Here is a tiny trained network, its code and every weight. The questions are about switching its units off for an input and a class, where a switched-off unit gives its printed mean instead of its output.

import numpy as np


def w(rows, s, z=0):
    codes = np.array(rows[::2]) - 128.0
    scale = np.full(codes.shape[1], s)
    scale[-1] = z or s
    return codes * scale


def f(y):
    return y / 2 * (1 + np.tanh(0.7978845608 * (y + 0.044715 * y**3)))


def log_softmax(a):
    a = a - a.max(-1, keepdims=True)
    return a - np.log(np.exp(a).sum(-1, keepdims=True))


def net(x, mask):
    res = np.array(x, float).reshape(1, 4) / 4 @ E
    y = f(res @ A[0][:, :-1].T + A[0][:, -1])
    res = res + np.where(mask, y, B[0][:, -1]) @ B[0][:, :-1]
    return log_softmax(res[-1] @ U[:, :-1].T + U[:, -1])


A, B = {}, {}
E = w([
[156,22,214],'x0',
[1,94,173],'x1',
[110,25,69],'x2',
[128,127,129],'x3',
],0.0094)
A[0] = w([
[125,98,151,83],'n1',
[86,219,133,72],'n2',
[146,93,150,177],'n3',
[141,132,108,123],'n4',
[127,121,135,117],'n5',
[141,172,117,208],'n6',
[199,173,131,208],'n7',
[70,177,46,222],'n8',
[119,126,117,96],'n9',
[114,159,183,114],'n10',
[149,81,164,171],'n11',
[98,120,138,150],'n12',
[144,97,128,144],'n13',
[141,146,182,110],'n14',
[126,104,129,110],'n15',
[247,175,183,75],'n16',
[139,201,218,251],'n17',
[132,126,145,116],'n18',
[140,121,149,156],'n19',
[162,155,59,137],'n20',
[171,106,155,86],'n21',
[136,197,152,192],'n22',
[124,100,73,164],'n23',
[154,119,132,104],'n24',
[149,139,71,80],'n25',
[122,101,129,120],'n26',
[124,129,145,96],'n27',
[99,147,122,87],'n28',
[126,74,90,191],'n29',
[126,119,133,104],'n30',
[140,143,71,114],'n31',
[141,130,143,155],'n32',
[118,138,129,133],'n33',
[227,99,113,126],'n34',
[154,112,99,103],'n35',
[249,121,96,253],'n36',
[145,126,116,160],'n37',
[157,172,45,162],'n38',
[99,132,79,110],'n39',
[104,152,159,124],'n40',
[120,110,136,110],'n41',
[129,157,199,99],'n42',
],0.016,0.0062)
B[0] = w([
[109,134,122,142],'n1',
[54,195,185,183],'n2',
[118,117,152,164],'n3',
[126,124,114,136],'n4',
[130,129,127,128],'n5',
[68,130,124,183],'n6',
[54,74,109,216],'n7',
[101,241,64,217],'n8',
[139,133,129,124],'n9',
[160,133,168,156],'n10',
[113,104,162,178],'n11',
[129,126,124,151],'n12',
[112,142,136,146],'n13',
[161,134,159,151],'n14',
[120,138,128,135],'n15',
[111,1,200,219],'n16',
[124,122,254,233],'n17',
[136,129,128,129],'n18',
[134,124,128,142],'n19',
[84,99,69,185],'n20',
[161,149,111,146],'n21',
[59,128,161,196],'n22',
[148,139,113,162],'n23',
[146,125,124,132],'n24',
[113,122,80,152],'n25',
[120,140,124,140],'n26',
[139,129,131,126],'n27',
[147,152,139,133],'n28',
[93,138,88,179],'n29',
[132,130,124,126],'n30',
[106,135,84,157],'n31',
[132,119,131,140],'n32',
[128,136,130,132],'n33',
[213,114,93,194],'n34',
[152,129,123,139],'n35',
[204,16,66,250],'n36',
[127,118,117,142],'n37',
[51,100,59,205],'n38',
[151,160,121,147],'n39',
[152,133,147,147],'n40',
[126,132,122,134],'n41',
[169,141,174,160],'n42',
],0.04,0.014)
U = w([
[2,66,128,249],'0',
[81,103,49,3],'1',
[64,205,176,105],'2',
[136,226,87,173],'3',
[119,48,167,21],'4',
[183,86,99,183],'5',
[153,138,202,150],'6',
],0.008,0.0064)

Each question gives the input, the list of numbers given to net, and the class t.
The units are the neurons (one row each of A and B). Each row of codes is followed by its name. A weight is (code - 128) times the scale printed after its matrix; where a second scale follows, it is the last column's (A, B and U).
mask holds one flag per neuron, in row order. A switched-off neuron (its flag False) gives its mean, the last column of its row in B, instead of its output. The means were averaged over made-up inputs and are rounded, as every weight is.
A unit's drop is (log p(t) with every unit on - log p(t) with that unit switched off) / (log p(t) with every unit on - log p(t) with every unit switched off).
The circuit of an input: a set's keep is (log p(t) with only the set's units on - log p(t) with every unit switched off) / (log p(t) with every unit on - log p(t) with every unit switched off). Starting from the 12 units with the biggest drops (on a tie, the unit counted first), units are removed one at a time, each time the one whose removal leaves the highest keep (on an exact tie, the one counted first), for as long as the keep stays at least 0.8.
units of the circuit, in order: the units of the circuit, biggest drop first
unit that matters most: the unit with the biggest drop
top k neurons: the k neurons with the biggest drops, biggest first
drop when u is switched off: that unit's drop, to one decimal
input [1,-6,4,4], class 5: top 2 neurons => [n36; n34]
input [3,-8,1,-1], class 5: units of the circuit, in order => [n34]
input [-3,0,1,5], class 1: units of the circuit, in order => [n16; n17]
input [5,-5,0,3], class 4: top 2 neurons => [n16; n8]
input [0,5,-3,3], class 2: top 3 neurons => [n36; n16; n34]
input [1,-6,2,-1], class 5: top 3 neurons => [n36; n34; n8]
input [0,2,-8,-8], class 2: top 4 neurons => [n36; n2; n22; n34]
input [4,0,8,-5], class 5: top 2 neurons => [n7; n38]
input [5,0,-2,-1], class 4: top 2 neurons => [n8; n2]
input [0,2,-7,7], class 2: top 2 neurons => [n36; n2]
input [1,-7,4,-5], class 5: top 3 neurons => [n36; n34; n8]
input [2,-8,5,4], class 5: drop when n36 is switched off => 0.2
input [-2,2,6,-8], class 3: drop when n36 is switched off => 0.1
input [0,-7,3,-5], class 1: unit that matters most => n38
input [0,1,-1,7], class 2: top 2 neurons => [n36; n16]
input [-6,1,0,7], class 2: drop when n16 is switched off => 0.3
